Below is a small trained network, with its code and all its weights. Each question gives an input and a class and asks what happens when units are switched off, that is, made to give their printed mean instead of their output.

import numpy as np


def w(rows, s, z=0):
    codes = np.array(rows[::2]) - 128.0
    scale = np.full(codes.shape[1], s)
    scale[-1] = z or s
    return codes * scale


def f(y):
    return np.maximum(y, 0)


def log_softmax(a):
    a = a - a.max(-1, keepdims=True)
    return a - np.log(np.exp(a).sum(-1, keepdims=True))


def net(x, mask):
    res = np.array(x, float).reshape(1, 3) / 4 @ E
    y = f(res @ A[0][:, :-1].T + A[0][:, -1])
    res = res + np.where(mask, y, B[0][:, -1]) @ B[0][:, :-1]
    return log_softmax(res[-1] @ U[:, :-1].T + U[:, -1])


A, B = {}, {}
E = w([
[67,185,197,148,160,219,191,158,214,92,194],'x0',
[5,158,154,170,98,41,89,182,75,199,191],'x1',
[151,88,68,177,198,227,95,94,46,83,206],'x2',
],0.011)
A[0] = w([
[151,130,156,103,129,149,137,125,136,147,94,110],'n1',
[79,145,151,121,138,64,131,141,72,143,165,74],'n2',
[80,97,123,121,92,100,134,133,159,125,106,82],'n3',
[103,164,129,106,125,93,150,124,176,154,75,70],'n4',
[233,111,124,96,160,164,138,122,195,101,46,101],'n5',
[32,124,133,133,133,67,99,141,100,128,165,139],'n6',
[163,98,124,122,109,64,111,88,72,119,91,104],'n7',
[74,137,158,126,132,193,156,133,252,117,159,112],'n8',
[123,124,151,110,120,73,134,135,187,133,67,84],'n9',
[180,139,134,114,121,146,122,119,135,119,112,79],'n10',
[132,120,114,127,158,187,88,108,40,124,169,68],'n11',
[84,151,166,133,147,153,128,121,180,119,166,90],'n12',
[167,115,130,146,151,185,113,130,66,110,206,154],'n13',
[182,112,104,112,134,70,89,147,83,145,68,95],'n14',
[182,124,109,148,117,151,155,122,138,137,138,87],'n15',
[143,148,175,114,119,55,115,130,223,114,85,105],'n16',
[160,113,115,125,127,109,116,127,84,125,87,180],'n17',
[145,126,116,127,127,69,123,108,86,127,83,73],'n18',
[125,137,136,115,124,110,128,130,165,141,103,248],'n19',
],0.014,0.013)
B[0] = w([
[131,115,111,151,115,142,108,129,126,150,122,158],'n1',
[132,121,115,141,61,151,64,106,141,163,117,192],'n2',
[109,116,88,135,118,144,126,151,122,153,148,157],'n3',
[125,93,53,141,123,135,131,177,103,151,141,181],'n4',
[123,134,130,149,51,152,56,61,145,160,130,251],'n5',
[146,132,148,139,92,156,83,51,156,129,114,229],'n6',
[145,158,156,109,147,149,144,180,141,134,162,203],'n7',
[168,172,180,104,164,143,130,193,130,148,165,235],'n8',
[94,85,49,146,123,124,121,173,107,139,147,195],'n9',
[111,118,118,138,104,129,76,146,130,163,130,157],'n10',
[83,81,50,135,137,104,157,167,112,143,122,198],'n11',
[170,144,140,102,126,153,111,178,114,159,164,184],'n12',
[106,111,107,123,149,74,182,123,120,87,91,224],'n13',
[159,160,166,114,156,142,127,181,124,149,163,209],'n14',
[115,119,120,141,105,134,94,135,120,156,129,153],'n15',
[86,89,41,117,134,94,150,154,105,140,129,217],'n16',
[139,158,183,117,159,129,162,138,142,105,135,199],'n17',
[151,149,131,111,138,163,119,177,127,147,159,175],'n18',
[120,129,202,137,201,74,215,23,124,5,49,217],'n19',
],0.022,0.02)
U = w([
[185,210,191,80,198,174,166,237,118,188,196,95],'0',
[54,44,33,166,157,106,201,182,62,156,106,73],'1',
[127,135,143,197,22,177,41,66,158,205,109,78],'2',
[122,154,218,147,228,106,250,46,123,7,44,254],'3',
],0.011,0.0094)

Each question gives the input, the list of numbers given to net, and the class t.
The units are the neurons (one row each of A and B). Each row of codes is followed by its name. A weight is (code - 128) times the scale printed after its matrix; where a second scale follows, it is the last column's (A, B and U).
mask holds one flag per neuron, in row order. A switched-off neuron (its flag False) gives its mean, the last column of its row in B, instead of its output. The means were averaged over made-up inputs and are rounded, as every weight is.
A unit's drop is (log p(t) with every unit on - log p(t) with that unit switched off) / (log p(t) with every unit on - log p(t) with every unit switched off).
The circuit of an input: a set's keep is (log p(t) with only the set's units on - log p(t) with every unit switched off) / (log p(t) with every unit on - log p(t) with every unit switched off). Starting from the 12 units with the biggest drops (on a tie, the unit counted first), units are removed one at a time, each time the one whose removal leaves the highest keep (on an exact tie, the one counted first), for as long as the keep stays at least 0.8.
units of the circuit, in order: the units of the circuit, biggest drop first
k most important neurons: the k neurons with the biggest drops, biggest first
drop of u: that unit's drop, to one decimal
input [1,-3,-3], class 3: units of the circuit, in order	[n19]
input [-8,8,7], class 0: 2 most important neurons	[n5; n7]
input [-8,-8,2], class 0: 2 most important neurons	[n14; n7]
input [5,6,8], class 1: 2 most important neurons	[n11; n13]
input [5,-7,-6], class 2: 2 most important neurons	[n5; n13]
input [-7,0,7], class 0: 4 most important neurons	[n14; n7; n19; n17]
input [3,3,7], class 1: 2 most important neurons	[n19; n11]
input [4,-5,-3], class 2: 4 most important neurons	[n5; n14; n7; n17]
input [4,5,-2], class 2: 2 most important neurons	[n6; n2]
input [5,-2,8], class 1: 2 most important neurons	[n11; n19]
input [-3,-3,1], class 3: 2 most important neurons	[n8; n12]
input [-7,-1,7], class 0: 2 most important neurons	[n14; n7]
input [1,1,6], class 1: 2 most important neurons	[n19; n11]
input [-5,-3,-8], class 1: units of the circuit, in order	[n16]
input [7,8,-5], class 2: 4 most important neurons	[n6; n2; n14; n7]
input [2,2,-1], class 3: drop of n5	0.3
input [0,0,5], class 1: drop of n11	0.7
input [3,1,-1], class 3: drop of n7	0.1
